Here is a tiny trained network, its code and every weight. The questions are about switching its units off for an input and a class, where a switched-off unit gives its printed mean instead of its output.

import numpy as np


def w(rows, s, z=0):
    codes = np.array(rows[::2]) - 128.0
    scale = np.full(codes.shape[1], s)
    scale[-1] = z or s
    return codes * scale


def norm(h):
    return h / np.sqrt((h * h).mean(-1, keepdims=True) + 1e-5)


def f(y):
    return y / 2 * (1 + np.tanh(0.7978845608 * (y + 0.044715 * y**3)))


def log_softmax(a):
    a = a - a.max(-1, keepdims=True)
    return a - np.log(np.exp(a).sum(-1, keepdims=True))


def net(x, mask):
    res = np.array(x, float).reshape(1, 3) / 4 @ E
    u = 0
    for l in range(4):
        y = f(norm(res) @ A[l][:, :-1].T + A[l][:, -1])
        res = res + np.where(mask[u : u + 6], y, B[l][:, -1]) @ B[l][:, :-1]
        u += 6
    return log_softmax(norm(res)[-1] @ U[:, :-1].T + U[:, -1])


A, B = {}, {}
E = w([
[160,105,56,101,86],'x0',
[111,156,83,123,114],'x1',
[96,67,150,185,2],'x2',
],0.0087)
A[0] = w([
[48,169,99,150,1,176],'0.n1',
[58,94,192,129,57,255],'0.n2',
[112,135,227,144,79,141],'0.n3',
[244,121,103,115,72,10],'0.n4',
[155,113,55,173,213,28],'0.n5',
[167,94,52,103,148,195],'0.n6',
],0.0068,0.0023)
B[0] = w([
[224,15,27,81,137,255],'0.n1',
[207,192,209,235,254,253],'0.n2',
[150,211,100,200,111,194],'0.n3',
[155,134,120,69,83,146],'0.n4',
[207,152,132,151,87,144],'0.n5',
[60,155,113,117,64,185],'0.n6',
],0.0076,0.0048)
A[1] = w([
[125,252,177,168,170,171],'1.n1',
[148,126,255,81,92,215],'1.n2',
[159,107,118,241,174,218],'1.n3',
[123,44,81,113,61,4],'1.n4',
[129,150,167,83,146,170],'1.n5',
[37,95,170,164,183,175],'1.n6',
],0.0076,0.0024)
B[1] = w([
[87,38,131,181,167,231],'1.n1',
[127,177,211,208,161,149],'1.n2',
[255,146,175,129,13,254],'1.n3',
[88,195,68,176,242,165],'1.n4',
[79,111,128,159,161,150],'1.n5',
[115,172,74,239,82,148],'1.n6',
],0.0069,0.0059)
A[2] = w([
[55,98,161,196,153,132],'2.n1',
[157,177,90,201,9,142],'2.n2',
[190,135,247,114,155,177],'2.n3',
[3,90,79,119,180,178],'2.n4',
[163,192,82,120,93,108],'2.n5',
[213,105,170,253,41,255],'2.n6',
],0.0063,0.0021)
B[2] = w([
[111,195,71,171,94,144],'2.n1',
[225,133,66,134,158,174],'2.n2',
[141,174,159,194,108,171],'2.n3',
[254,120,176,150,107,153],'2.n4',
[94,63,102,126,128,143],'2.n5',
[130,181,122,100,103,254],'2.n6',
],0.008,0.0083)
A[3] = w([
[164,180,141,38,83,67],'3.n1',
[110,149,163,102,76,166],'3.n2',
[185,2,74,67,230,206],'3.n3',
[178,109,108,43,62,76],'3.n4',
[177,102,188,82,238,46],'3.n5',
[217,131,89,98,177,249],'3.n6',
],0.0084,0.0019)
B[3] = w([
[175,86,68,175,142,149],'3.n1',
[184,124,208,203,136,120],'3.n2',
[64,246,75,92,83,235],'3.n3',
[77,65,46,142,153,187],'3.n4',
[90,135,246,111,152,161],'3.n5',
[84,114,111,2,86,254],'3.n6',
],0.0067,0.007)
U = w([
[103,134,62,59,112,251],'0',
[152,160,210,151,138,251],'1',
[76,133,178,165,250,6],'2',
[100,84,118,122,197,5],'3',
[211,109,141,95,104,197],'4',
[189,110,147,75,113,218],'5',
[118,138,197,47,165,247],'6',
[143,91,227,41,85,5],'7',
],0.011,0.0025)

Each question gives the input, the list of numbers given to net, and the class t.
The units are the neurons (one row each of A and B). Each row of codes is followed by its name. A weight is (code - 128) times the scale printed after its matrix; where a second scale follows, it is the last column's (A, B and U).
mask holds one flag per neuron, layer by layer. A switched-off neuron (its flag False) gives its mean, the last column of its row in B, instead of its output. The means were averaged over made-up inputs and are rounded, as every weight is.
A unit's drop is (log p(t) with every unit on - log p(t) with that unit switched off) / (log p(t) with every unit on - log p(t) with every unit switched off).
The circuit of an input: a set's keep is (log p(t) with only the set's units on - log p(t) with every unit switched off) / (log p(t) with every unit on - log p(t) with every unit switched off). Starting from the 12 units with the biggest drops (on a tie, the unit counted first), units are removed one at a time, each time the one whose removal leaves the highest keep (on an exact tie, the one counted first), for as long as the keep stays at least 0.8.
units of the circuit, in order: the units of the circuit, biggest drop first
top k neurons: the k neurons with the biggest drops, biggest first
k most important neurons of layer l: the k neurons of layer l with the biggest drops, biggest first
drop when u is switched off: that unit's drop, to one decimal
input [-3,-1,-6], class 2: 2 most important neurons of layer 0 -> (0.n1, 0.n4)
input [4,-2,-3], class 0: units of the circuit, in order -> (0.n2, 1.n3)
input [-1,3,-6], class 6: top 2 neurons -> (0.n2, 0.n1)
input [-6,4,-6], class 2: top neuron -> (0.n1)
input [-4,4,-5], class 2: 2 most important neurons of layer 0 -> (0.n1, 0.n4)
input [-7,7,-7], class 2: top 2 neurons -> (0.n1, 1.n1)
input [-6,6,-3], class 2: 2 most important neurons of layer 1 -> (1.n3, 1.n1)
input [0,-5,-2], class 1: units of the circuit, in order -> (0.n1, 2.n3)
input [-1,1,-3], class 6: 3 most important neurons of layer 2 -> (2.n4, 2.n3, 2.n6)
input [1,1,-3], class 6: 2 most important neurons of layer 1 -> (1.n3, 1.n6)
input [2,-2,-4], class 6: top 4 neurons -> (1.n3, 0.n1, 3.n5, 0.n2)
input [7,-7,-6], class 0: 2 most important neurons of layer 0 -> (0.n2, 0.n6)
input [1,-2,-4], class 6: 2 most important neurons of layer 0 -> (0.n2, 0.n1)
input [1,-8,1], class 1: units of the circuit, in order -> (0.n1)
input [-5,3,-4], class 2: top 2 neurons -> (0.n1, 1.n3)
input [-6,5,-6], class 2: top 2 neurons -> (0.n1, 1.n1)
input [-6,4,-5], class 2: 2 most important neurons of layer 0 -> (0.n1, 0.n2)
input [-7,4,-3], class 2: drop when 1.n1 is switched off -> 0.2
input [0,0,-6], class 6: drop when 0.n2 is switched off -> 0.7
